Below are the code and all the weights of a small trained network. Each question names an input and a class and asks about switching units off, where a switched-off unit gives its printed mean instead of its output.

import numpy as np


def w(rows, s, z=0):
    codes = np.array(rows[::2]) - 128.0
    scale = np.full(codes.shape[1], s)
    scale[-1] = z or s
    return codes * scale


def f(y):
    return y / 2 * (1 + np.tanh(0.7978845608 * (y + 0.044715 * y**3)))


def log_softmax(a):
    a = a - a.max(-1, keepdims=True)
    return a - np.log(np.exp(a).sum(-1, keepdims=True))


def net(x, mask):
    res = np.array(x, float).reshape(1, 3) / 4 @ E
    y = f(res @ A[0][:, :-1].T + A[0][:, -1])
    res = res + np.where(mask, y, B[0][:, -1]) @ B[0][:, :-1]
    return log_softmax(res[-1] @ U[:, :-1].T + U[:, -1])


A, B = {}, {}
E = w([
[116,121,128,129,198,255,143,103,111],'x0',
[196,85,163,105,200,46,186,73,156],'x1',
[151,177,194,198,111,142,107,76,168],'x2',
],0.018)
A[0] = w([
[175,116,112,103,193,176,154,80,135,73],'n1',
[95,55,49,70,148,162,147,168,2,229],'n2',
[68,129,116,127,64,104,83,176,89,151],'n3',
[101,180,74,138,49,112,33,168,142,199],'n4',
[39,136,56,114,120,199,128,174,109,140],'n5',
[117,141,118,181,98,167,84,151,100,94],'n6',
[177,81,133,134,108,22,137,88,159,132],'n7',
[97,84,34,78,170,81,158,166,78,254],'n8',
[102,132,168,127,139,180,90,108,95,111],'n9',
[149,157,201,189,91,148,112,85,210,178],'n10',
[108,119,158,175,69,86,84,175,124,214],'n11',
[112,125,126,164,117,220,95,149,61,142],'n12',
[112,104,126,157,90,139,117,122,121,116],'n13',
[87,176,164,118,37,114,105,164,87,166],'n14',
[119,124,134,180,113,182,116,138,112,85],'n15',
[166,90,179,122,227,156,205,78,148,74],'n16',
[140,67,104,86,123,109,178,155,116,166],'n17',
],0.014,0.0077)
B[0] = w([
[72,82,147,112,192,209,97,152,204,181],'n1',
[195,186,31,162,137,114,53,179,24,253],'n2',
[161,87,104,122,159,160,76,186,157,205],'n3',
[76,46,163,94,202,212,43,162,205,230],'n4',
[175,201,16,195,131,98,149,170,53,234],'n5',
[64,103,140,138,123,107,211,83,152,183],'n6',
[231,201,131,170,43,52,216,220,64,205],'n7',
[247,95,107,50,32,189,134,220,215,233],'n8',
[79,139,129,131,121,145,181,70,88,170],'n9',
[81,198,172,194,162,93,200,110,127,199],'n10',
[105,161,140,139,208,111,59,192,157,191],'n11',
[70,146,88,155,102,120,218,63,19,214],'n12',
[84,145,157,138,131,152,130,124,113,147],'n13',
[61,123,187,179,193,165,85,146,136,202],'n14',
[102,123,139,144,110,80,205,52,126,169],'n15',
[74,129,126,180,198,157,13,164,177,212],'n16',
[180,104,118,37,84,147,130,193,128,184],'n17',
],0.011,0.032)
U = w([
[120,19,53,60,194,185,6,190,188,180],'0',
[186,222,93,178,131,58,146,169,52,176],'1',
[55,94,227,155,216,134,65,125,227,173],'2',
[66,108,136,131,116,137,224,14,93,1],'3',
[208,95,152,35,59,86,220,190,179,24],'4',
],0.012,0.0044)

Each question gives the input, the list of numbers given to net, and the class t.
The units are the neurons (one row each of A and B). Each row of codes is followed by its name. A weight is (code - 128) times the scale printed after its matrix; where a second scale follows, it is the last column's (A, B and U).
mask holds one flag per neuron, in row order. A switched-off neuron (its flag False) gives its mean, the last column of its row in B, instead of its output. The means were averaged over made-up inputs and are rounded, as every weight is.
A unit's drop is (log p(t) with every unit on - log p(t) with that unit switched off) / (log p(t) with every unit on - log p(t) with every unit switched off).
The circuit of an input: a set's keep is (log p(t) with only the set's units on - log p(t) with every unit switched off) / (log p(t) with every unit on - log p(t) with every unit switched off). Starting from the 12 units with the biggest drops (on a tie, the unit counted first), units are removed one at a time, each time the one whose removal leaves the highest keep (on an exact tie, the one counted first), for as long as the keep stays at least 0.8.
units of the circuit, in order: the units of the circuit, biggest drop first
unit that matters most: the unit with the biggest drop
top k neurons: the k neurons with the biggest drops, biggest first
drop when u is switched off: that unit's drop, to one decimal
input [4,7,1], class 2: units of the circuit, in order -> [n2]
input [-1,-3,1], class 2: units of the circuit, in order -> [n8 n2]
input [-3,-4,0], class 0: top 2 neurons -> [n10 n3]
input [5,0,-2], class 1: top 2 neurons -> [n4 n3]
input [0,-8,7], class 2: top 3 neurons -> [n4 n14 n11]
input [0,5,-1], class 4: top 3 neurons -> [n4 n7 n2]
input [1,-5,8], class 3: top 3 neurons -> [n12 n16 n15]
input [1,-5,-3], class 1: top 3 neurons -> [n5 n12 n16]
input [1,-6,5], class 3: top 2 neurons -> [n12 n16]
input [-1,0,5], class 2: top 4 neurons -> [n2 n5 n12 n7]
input [-5,4,0], class 4: top 2 neurons -> [n2 n5]
input [-2,4,-8], class 4: drop when n8 is switched off -> 0.2
input [-2,1,-7], class 4: drop when n8 is switched off -> 0.6
input [2,-6,4], class 3: drop when n12 is switched off -> 0.1
input [-7,0,-5], class 0: unit that matters most -> n4
